In the rows, zero is written as 128.
Facts:
biplim (Δ zila) (φ 941)
bistek (Δ peskel, garitrik) (φ 543)
bradil (Δ skazum) (φ 543)
breflir (Δ skilu) (φ 941)
brepe (Δ seskan, safum) (φ 941)
brime (Δ traskis, klotro) (φ 723)
brisir (Δ grola) (φ 723)
broplan (Δ bruzo) (φ 723)
bropok (Δ traskis, tibrelom) (φ 723)
bruzis (Δ vereplil) (φ 543)
bruzo (Δ klines, garitrik) (φ 941)
bustok (Δ bropok, grufli) (φ 941)
datri (Δ garitrik) (φ 723)
desata (Δ brime, gones) (φ 941)
detutem (φ 941)
divutos (Δ grafa, sabem, rezem) (φ 941)
draro (Δ biplim, dratripu) (φ 723)
dratripu (Δ toflir) (φ 941)
dronugra (φ 941)
dronum (Δ fise) (φ 723)
drubin (Δ letostam, detutem) (φ 543)
drufles (φ 543)
druvek (Δ plugi, nakluk, skimek) (φ 941)
dusta (Δ fusuk, biplim, raflon) (φ 723)
faklal (Δ nakluk) (φ 723)
fepul (Δ garitrik) (φ 723)
fise (Δ kotril) (φ 543)
fladukun (Δ grafa) (φ 723)
flagidak (Δ traskis, grelil) (φ 941)
flani (φ 723)
flezan (Δ tibros) (φ 941)
flilira (Δ grelil, fudo, plazanim) (φ 941)
flostok (φ 941)
fudo (Δ letostam, klugrol) (φ 941)
fusuk (Δ traskis, tage) (φ 941)
garitrik (Δ traskis, bropok) (φ 941)
gedris (Δ stulor, dronugra) (φ 723)
getogra (Δ fusuk) (φ 723)
gifil (Δ seska, datri) (φ 723)
gones (φ 941)
grafa (Δ bropok, sakebren) (φ 941)
grato (Δ brepe) (φ 723)
grelil (Δ griflek) (φ 941)
grepin (Δ dronugra) (φ 941)
griflek (Δ traskis) (φ 941)
grokla (Δ grafa, roduk, skotik) (φ 941)
grola (φ 941)
gromik (Δ trogri) (φ 723)
grufli (Δ tage, zila) (φ 543)
gruka (Δ grepin) (φ 941)
guger (Δ lotun) (φ 941)
guler (Δ guger, klimus) (φ 723)
ketas (Δ vunik, klimus, trabrek) (φ 941)
kises (φ 941)
klekupem (Δ zila, flagidak) (φ 723)
klepe (Δ nistuze) (φ 941)
klimus (φ 543)
klines (Δ tage) (φ 723)
klivur (Δ lotun, sebri) (φ 723)
kloklu (Δ raflon) (φ 941)
kloska (Δ roduk, kluvem) (φ 723)
klotro (φ 941)
klugrol (Δ tibros, flostok) (φ 941)
kluvem (Δ fladukun) (φ 941)
kotril (Δ traskis, grafa, plipulom) (φ 941)
kubres (Δ biplim) (φ 723)
laflik (Δ radul) (φ 543)
lagrer (φ 941)
legu (φ 723)
letostam (Δ tibrelom) (φ 941)
lomatrak (Δ zagor) (φ 723)
lotun (φ 941)
lusemor (φ 941)
mizel (Δ bruzis) (φ 941)
nakluk (φ 723)
nistuze (φ 941)
nubogok (Δ traskis, lusemor, dronugra) (φ 723)
paflir (φ 941)
paskasus (Δ flostok, dusta) (φ 941)
pebem (Δ zagor, fusuk, bropok, draro) (φ 543)
pefel (φ 723)
pelik (Δ pubos, bruzo, vunik, rubra) (φ 941)
peskel (Δ bropok, zila) (φ 543)
plazanim (Δ bropok, zila) (φ 723)
plebrom (Δ griflek) (φ 941)
plipulom (Δ tamok, bropok) (φ 941)
pludal (Δ nistuze, draro, seska) (φ 723)
plugi (Δ bropok) (φ 941)
pubos (Δ brisir) (φ 941)
radul (Δ bruzis, grepin) (φ 941)
raflon (Δ toflir) (φ 941)
rezem (Δ teskiklir, fusuk, plazanim) (φ 723)
roduk (φ 723)
rokalom (Δ sakebren) (φ 941)
rubra (Δ roduk, lusemor) (φ 543)
rudol (Δ toflir) (φ 723)
rugrun (Δ fladukun, lusemor) (φ 543)
sabem (Δ skotik, gones) (φ 723)
safum (Δ toflir) (φ 941)
sakebren (Δ fepul) (φ 941)
saplosek (Δ roduk, zagor, dronugra) (φ 543)
savok (Δ draro, klimus, tibrelom) (φ 543)
sebri (φ 723)
seska (φ 941)
seskan (Δ garitrik, dratripu) (φ 543)
sikul (Δ flani, bropok) (φ 941)
skazum (Δ griflek, klotro) (φ 543)
skevu (Δ grato, paskasus) (φ 941)
skilu (Δ fladukun, flani) (φ 723)
skimek (Δ grepin) (φ 543)
skoru (Δ savok) (φ 941)
skotik (φ 941)
stibom (Δ dratripu) (φ 941)
stulor (φ 543)
sumis (Δ kises) (φ 941)
tage (Δ griflek, peskel, tibrelom) (φ 941)
tamok (Δ griflek, bropok, bistek, zila, tibrelom) (φ 941)
teskiklir (Δ klimus, dusta, broplan) (φ 941)
tibrelom (Δ traskis) (φ 941)
tibros (Δ letostam) (φ 723)
toflir (Δ traskis) (φ 941)
trabrek (Δ grepin) (φ 941)
traskis (φ 723)
tresitrel (Δ plebrom) (φ 723)
trogri (φ 723)
truplalo (Δ pefel, plipulom) (φ 941)
tudru (Δ plipulom, klimus) (φ 543)
vaflu (Δ brime) (φ 941)
vatrulal (Δ grafa, zinek) (φ 941)
vereplil (φ 941)
vufluk (Δ paflir) (φ 723)
vunik (φ 723)
zagor (φ 941)
zila (Δ bropok, tibrelom) (φ 941)
zinek (φ 723)

Known rows:
bruzo: 111; 130; 115; 133; 99; 117; 133; 138; 117; 137; 114; 87; 121; 134; 159; 139; 102; 126; 114; 142; 112; 123; 87; 113; 99; 106; 161; 138; 110; 132; 108
divutos: 111; 133; 113; 134; 118; 107; 112; 137; 121; 148; 111; 128; 123; 141; 178; 146; 137; 134; 125; 155; 124; 86; 99; 121; 116; 121; 133; 128; 129; 134; 115
sebri: 127; 134; 158; 131; 145; 92; 142; 75; 99; 164; 131; 101; 88; 140; 142; 113; 133; 120; 160; 65; 122; 148; 128; 132; 155; 126; 139; 139; 135; 134; 161
zagor: 116; 128; 111; 128; 100; 113; 130; 103; 91; 148; 140; 99; 118; 126; 171; 128; 145; 129; 142; 113; 109; 101; 95; 112; 111; 131; 142; 112; 137; 136; 130
rugrun: 57; 136; 127; 117; 166; 103; 118; 124; 117; 161; 112; 144; 118; 120; 146; 131; 197; 134; 133; 100; 83; 146; 116; 149; 121; 116; 125; 177; 181; 133; 106
griflek: 162; 161; 119; 132; 88; 128; 110; 143; 82; 157; 100; 162; 97; 143; 139; 156; 87; 137; 147; 103; 96; 103; 100; 130; 79; 120; 156; 109; 137; 139; 90
ketas: 128; 130; 113; 137; 108; 113; 129; 124; 124; 142; 125; 135; 128; 132; 153; 141; 142; 128; 131; 137; 124; 94; 98; 126; 112; 120; 138; 120; 114; 130; 114
trabrek: 128; 129; 125; 115; 95; 120; 139; 117; 133; 133; 104; 160; 121; 116; 123; 137; 170; 128; 103; 87; 127; 81; 102; 99; 100; 120; 133; 122; 115; 126; 110
grufli: 42; 150; 133; 114; 129; 99; 123; 161; 162; 159; 137; 142; 120; 104; 108; 128; 187; 113; 146; 105; 63; 177; 126; 140; 126; 116; 137; 155; 177; 126; 104
tresitrel: 129; 148; 164; 140; 141; 93; 142; 101; 137; 165; 98; 132; 93; 151; 119; 130; 113; 120; 148; 93; 128; 139; 138; 143; 145; 117; 136; 150; 126; 130; 140
seskan: 85; 128; 126; 121; 161; 117; 141; 134; 103; 154; 123; 101; 124; 117; 90; 122; 179; 117; 128; 98; 77; 169; 116; 159; 112; 105; 138; 184; 144; 136; 90
guler: 140; 133; 160; 143; 154; 91; 135; 97; 134; 160; 115; 137; 101; 145; 130; 127; 126; 120; 153; 96; 136; 138; 130; 150; 156; 115; 135; 147; 112; 127; 145
fise: 80; 130; 124; 121; 175; 107; 117; 114; 111; 162; 118; 158; 125; 120; 146; 130; 200; 129; 139; 89; 87; 144; 116; 165; 122; 115; 128; 170; 155; 132; 99
tibrelom: 168; 137; 107; 119; 119; 113; 110; 175; 88; 137; 145; 171; 99; 128; 139; 150; 99; 135; 158; 105; 125; 114; 79; 118; 84; 115; 154; 115; 149; 136; 114
peskel: 56; 141; 118; 103; 164; 96; 124; 173; 172; 171; 140; 143; 127; 109; 96; 121; 167; 95; 143; 66; 84; 175; 137; 142; 130; 117; 133; 154; 153; 136; 90
gedris: 128; 140; 166; 129; 144; 92; 137; 105; 131; 156; 106; 135; 90; 141; 119; 125; 134; 123; 139; 78; 132; 139; 131; 130; 151; 116; 136; 153; 127; 128; 148
brime: 167; 140; 165; 130; 150; 99; 114; 114; 91; 162; 109; 157; 75; 147; 127; 135; 110; 130; 156; 75; 123; 147; 118; 146; 146; 112; 146; 148; 130; 132; 140
detutem: 119; 130; 106; 129; 101; 113; 136; 106; 91; 147; 142; 97; 119; 129; 165; 128; 141; 131; 146; 110; 112; 100; 93; 112; 104; 130; 141; 111; 141; 138; 129

Rows:
No name comes twice in this set of rows, the named rows included.
91; 142; 158; 128; 180; 78; 105; 116; 124; 171; 78; 128; 85; 163; 181; 139; 124; 138; 130; 123; 140; 118; 133; 128; 159; 118; 123; 174; 158; 135; 155 | fladukun
123; 133; 113; 140; 106; 113; 129; 127; 122; 144; 119; 129; 128; 136; 153; 142; 133; 130; 132; 146; 122; 92; 101; 127; 108; 120; 136; 121; 119; 131; 113 | guger
139; 144; 145; 145; 167; 86; 176; 114; 145; 142; 125; 141; 95; 149; 116; 129; 112; 136; 170; 88; 162; 138; 119; 139; 105; 110; 132; 169; 167; 127; 159 | tibros
177; 131; 160; 117; 153; 100; 108; 101; 44; 161; 135; 134; 63; 136; 138; 121; 112; 129; 172; 39; 115; 160; 107; 133; 150; 122; 153; 137; 142; 138; 155 | traskis
123; 134; 169; 141; 147; 86; 115; 109; 137; 157; 120; 142; 96; 143; 149; 131; 136; 119; 149; 124; 122; 149; 124; 145; 172; 113; 140; 144; 114; 122; 151 | rezem
144; 138; 167; 124; 149; 94; 121; 116; 105; 155; 109; 150; 76; 140; 122; 131; 124; 127; 143; 74; 126; 146; 122; 130; 147; 113; 140; 153; 133; 131; 148 | nubogok
130; 133; 175; 145; 130; 86; 114; 117; 135; 152; 133; 133; 100; 138; 133; 131; 154; 118; 152; 152; 115; 152; 125; 150; 183; 113; 136; 140; 110; 119; 157 | dusta
110; 131; 111; 124; 100; 112; 128; 108; 87; 148; 139; 98; 114; 129; 173; 130; 144; 133; 139; 111; 107; 100; 92; 106; 109; 131; 142; 114; 147; 137; 132 | lusemor
93; 144; 121; 132; 80; 102; 122; 179; 166; 143; 145; 119; 130; 123; 123; 141; 141; 111; 137; 178; 106; 114; 113; 111; 130; 122; 137; 106; 124; 125; 118 | biplim
112; 137; 113; 134; 108; 111; 124; 140; 121; 145; 114; 124; 122; 137; 157; 145; 136; 132; 127; 148; 121; 91; 100; 116; 104; 120; 134; 127; 134; 132; 117 | breflir
104; 165; 119; 135; 70; 112; 133; 162; 153; 146; 123; 137; 111; 132; 139; 150; 95; 127; 145; 143; 96; 121; 104; 110; 82; 118; 159; 111; 154; 129; 109 | tage
72; 133; 130; 113; 156; 108; 126; 117; 120; 157; 119; 152; 121; 109; 127; 125; 208; 126; 134; 80; 81; 150; 116; 148; 119; 116; 129; 170; 168; 130; 103 | saplosek

Now the same elements, written a new way:
Known rows:
bistek: 134; 134; 81; 150; 146; 211; 127; 122; 84; 159; 122; 125; 164; 130; 133; 105; 172; 148; 104; 123; 140; 99; 155; 143; 126; 115; 112; 117; 134; 118
druvek: 151; 111; 145; 129; 116; 103; 120; 124; 135; 100; 138; 109; 108; 134; 146; 130; 134; 135; 127; 105; 134; 136; 133; 137; 114; 119; 142; 128; 134; 128
dronugra: 142; 113; 145; 134; 119; 106; 114; 117; 153; 108; 146; 132; 111; 131; 131; 122; 134; 130; 126; 75; 143; 138; 144; 138; 105; 115; 158; 132; 127; 129
tage: 118; 113; 131; 101; 136; 83; 109; 127; 161; 111; 113; 108; 104; 139; 157; 108; 142; 145; 126; 135; 152; 135; 147; 136; 135; 131; 160; 129; 125; 112
gruka: 135; 109; 156; 123; 121; 107; 124; 115; 137; 108; 144; 115; 93; 127; 143; 124; 155; 138; 119; 82; 128; 146; 121; 139; 120; 113; 149; 121; 130; 136
plazanim: 91; 169; 136; 116; 124; 91; 150; 137; 107; 119; 124; 143; 182; 108; 141; 143; 151; 133; 139; 120; 172; 104; 124; 97; 136; 148; 92; 106; 148; 147
zila: 154; 111; 129; 110; 122; 67; 118; 136; 144; 101; 127; 121; 110; 141; 174; 133; 147; 126; 152; 96; 173; 135; 141; 148; 132; 134; 119; 100; 144; 107
dronum: 78; 162; 143; 125; 119; 119; 144; 126; 111; 114; 130; 135; 183; 108; 117; 135; 148; 142; 116; 138; 145; 106; 116; 89; 125; 142; 111; 136; 143; 161
gones: 153; 118; 139; 135; 111; 107; 113; 123; 146; 103; 141; 123; 124; 137; 137; 126; 120; 129; 130; 95; 142; 133; 154; 134; 102; 121; 152; 139; 130; 123
broplan: 73; 164; 147; 126; 117; 133; 140; 123; 109; 113; 129; 121; 187; 112; 120; 128; 144; 146; 114; 135; 146; 97; 126; 94; 135; 139; 114; 135; 145; 170
desata: 148; 113; 143; 126; 115; 107; 118; 123; 135; 95; 136; 107; 107; 133; 146; 126; 133; 137; 127; 113; 134; 133; 137; 137; 113; 119; 146; 137; 135; 126
guger: 150; 114; 148; 127; 109; 109; 122; 125; 133; 98; 137; 105; 113; 138; 146; 128; 127; 137; 124; 112; 133; 136; 144; 135; 113; 118; 140; 134; 138; 128
stulor: 130; 129; 73; 149; 135; 181; 126; 126; 98; 165; 139; 154; 171; 124; 108; 112; 161; 149; 106; 107; 143; 125; 172; 133; 101; 110; 111; 136; 139; 108
pefel: 86; 163; 141; 131; 116; 121; 141; 125; 126; 121; 137; 152; 195; 114; 106; 133; 134; 134; 120; 119; 156; 105; 138; 89; 112; 144; 118; 140; 139; 157
getogra: 59; 166; 141; 118; 117; 116; 138; 128; 114; 112; 128; 130; 177; 101; 116; 124; 145; 152; 126; 139; 150; 102; 127; 96; 135; 134; 110; 139; 147; 162
fusuk: 99; 119; 142; 105; 120; 99; 107; 121; 146; 83; 126; 112; 85; 121; 135; 93; 132; 154; 148; 128; 148; 125; 143; 157; 132; 111; 139; 151; 134; 120
lagrer: 153; 115; 139; 133; 113; 107; 114; 122; 147; 103; 140; 122; 122; 138; 136; 124; 123; 129; 129; 96; 142; 132; 153; 134; 104; 120; 151; 137; 132; 124
skilu: 82; 161; 121; 134; 135; 110; 134; 135; 110; 104; 124; 139; 184; 93; 119; 145; 149; 139; 128; 143; 145; 108; 98; 78; 129; 138; 131; 141; 143; 165

Rows:
No name comes twice in this set of rows, the named rows included.
123; 109; 163; 123; 129; 108; 127; 106; 142; 113; 153; 122; 79; 117; 137; 123; 167; 138; 114; 59; 127; 155; 111; 141; 124; 110; 157; 112; 123; 145 | grepin
167; 116; 139; 128; 119; 101; 124; 130; 127; 91; 133; 116; 110; 136; 156; 134; 138; 125; 139; 101; 145; 130; 131; 140; 115; 123; 131; 122; 138; 118 | sikul
69; 161; 144; 123; 102; 114; 140; 128; 120; 127; 128; 119; 194; 96; 125; 135; 136; 156; 121; 146; 148; 103; 127; 96; 125; 136; 103; 121; 150; 159 | draro
80; 162; 145; 121; 124; 116; 148; 128; 114; 123; 125; 134; 184; 110; 121; 135; 147; 139; 109; 147; 143; 107; 121; 85; 123; 146; 117; 133; 136; 155 | tresitrel
167; 115; 143; 110; 127; 85; 131; 130; 135; 104; 123; 117; 108; 152; 167; 131; 144; 123; 131; 116; 154; 134; 141; 139; 121; 139; 128; 112; 131; 102 | tamok
151; 121; 148; 122; 123; 109; 127; 129; 111; 62; 140; 120; 88; 133; 134; 122; 137; 128; 144; 126; 128; 128; 116; 146; 108; 114; 126; 153; 137; 118 | kotril
155; 115; 142; 131; 116; 110; 121; 127; 128; 91; 135; 106; 111; 134; 149; 130; 131; 133; 128; 112; 132; 131; 130; 135; 115; 118; 145; 134; 136; 128 | rokalom
81; 158; 143; 127; 117; 118; 146; 126; 113; 118; 129; 128; 189; 108; 120; 139; 148; 143; 114; 141; 142; 105; 116; 88; 124; 143; 114; 130; 141; 160 | grato
126; 134; 76; 135; 135; 175; 134; 132; 76; 153; 133; 138; 155; 120; 124; 114; 170; 155; 115; 122; 143; 123; 157; 139; 120; 106; 90; 127; 150; 108 | pebem
133; 113; 152; 113; 125; 105; 121; 118; 142; 86; 130; 118; 92; 135; 135; 109; 139; 136; 134; 134; 135; 129; 128; 153; 113; 124; 138; 146; 125; 108 | flagidak
78; 162; 144; 130; 122; 126; 141; 126; 115; 118; 130; 131; 186; 112; 118; 132; 147; 140; 115; 135; 146; 99; 120; 92; 127; 143; 117; 132; 140; 163 | gifil

Now the same elements, written a new way:
Known rows:
sebri: 124; 132; 136; 130; 137; 141; 115; 154; 110; 137; 64; 125; 150; 128
stibom: 118; 124; 145; 141; 134; 132; 107; 137; 112; 132; 159; 134; 152; 137
bruzis: 127; 112; 148; 122; 134; 136; 131; 152; 112; 136; 127; 119; 147; 122
safum: 118; 124; 137; 145; 134; 134; 107; 136; 111; 132; 152; 132; 156; 133
brepe: 119; 124; 140; 143; 134; 134; 105; 138; 111; 132; 155; 134; 155; 135
laflik: 128; 115; 153; 122; 133; 133; 128; 159; 109; 137; 140; 118; 142; 125
skimek: 124; 115; 150; 123; 134; 132; 132; 152; 113; 138; 130; 119; 143; 129
drubin: 129; 113; 156; 152; 138; 127; 124; 152; 103; 139; 140; 122; 143; 124
tudru: 125; 116; 165; 141; 136; 126; 127; 148; 115; 139; 145; 126; 138; 135
lagrer: 121; 120; 118; 134; 136; 136; 109; 143; 109; 133; 152; 124; 153; 130
paskasus: 118; 124; 139; 144; 135; 133; 108; 140; 105; 134; 158; 130; 155; 131
drufles: 129; 111; 155; 141; 135; 132; 126; 150; 112; 137; 123; 123; 147; 125
kluvem: 125; 117; 102; 131; 139; 134; 106; 140; 117; 131; 144; 124; 149; 138
fusuk: 114; 124; 119; 144; 139; 135; 115; 135; 114; 134; 146; 131; 152; 141
pebem: 127; 117; 174; 147; 135; 124; 124; 147; 115; 138; 148; 129; 136; 138
dratripu: 115; 125; 136; 144; 133; 136; 111; 131; 116; 131; 139; 134; 158; 135
radul: 117; 122; 114; 114; 133; 137; 114; 151; 107; 134; 169; 121; 147; 133
bruzo: 116; 123; 121; 136; 134; 134; 111; 139; 116; 133; 151; 130; 150; 141

Rows:
No name comes twice in this set of rows, the named rows included.
115; 124; 120; 117; 132; 137; 115; 148; 111; 133; 165; 123; 150; 135 | trabrek
116; 119; 96; 146; 140; 138; 115; 135; 110; 134; 140; 125; 155; 134 | klotro
117; 121; 109; 118; 135; 140; 116; 145; 109; 132; 152; 120; 154; 129 | vereplil
122; 132; 128; 138; 140; 138; 119; 150; 112; 138; 66; 127; 144; 136 | pefel
119; 125; 122; 150; 140; 129; 109; 145; 102; 138; 173; 127; 144; 138 | flilira
118; 126; 121; 122; 136; 130; 111; 151; 106; 136; 176; 123; 141; 139 | druvek
115; 122; 126; 145; 135; 138; 112; 130; 115; 132; 138; 133; 159; 133 | toflir
135; 109; 146; 138; 137; 127; 121; 148; 119; 136; 129; 121; 138; 134 | rugrun
115; 119; 94; 119; 135; 142; 118; 136; 117; 131; 139; 123; 154; 133 | dronugra
118; 131; 117; 145; 143; 138; 123; 143; 117; 139; 56; 129; 144; 141 | bropok
125; 135; 156; 139; 136; 133; 110; 154; 112; 138; 85; 131; 142; 138 | gifil
127; 131; 137; 137; 141; 134; 112; 158; 111; 139; 79; 126; 139; 138 | dronum

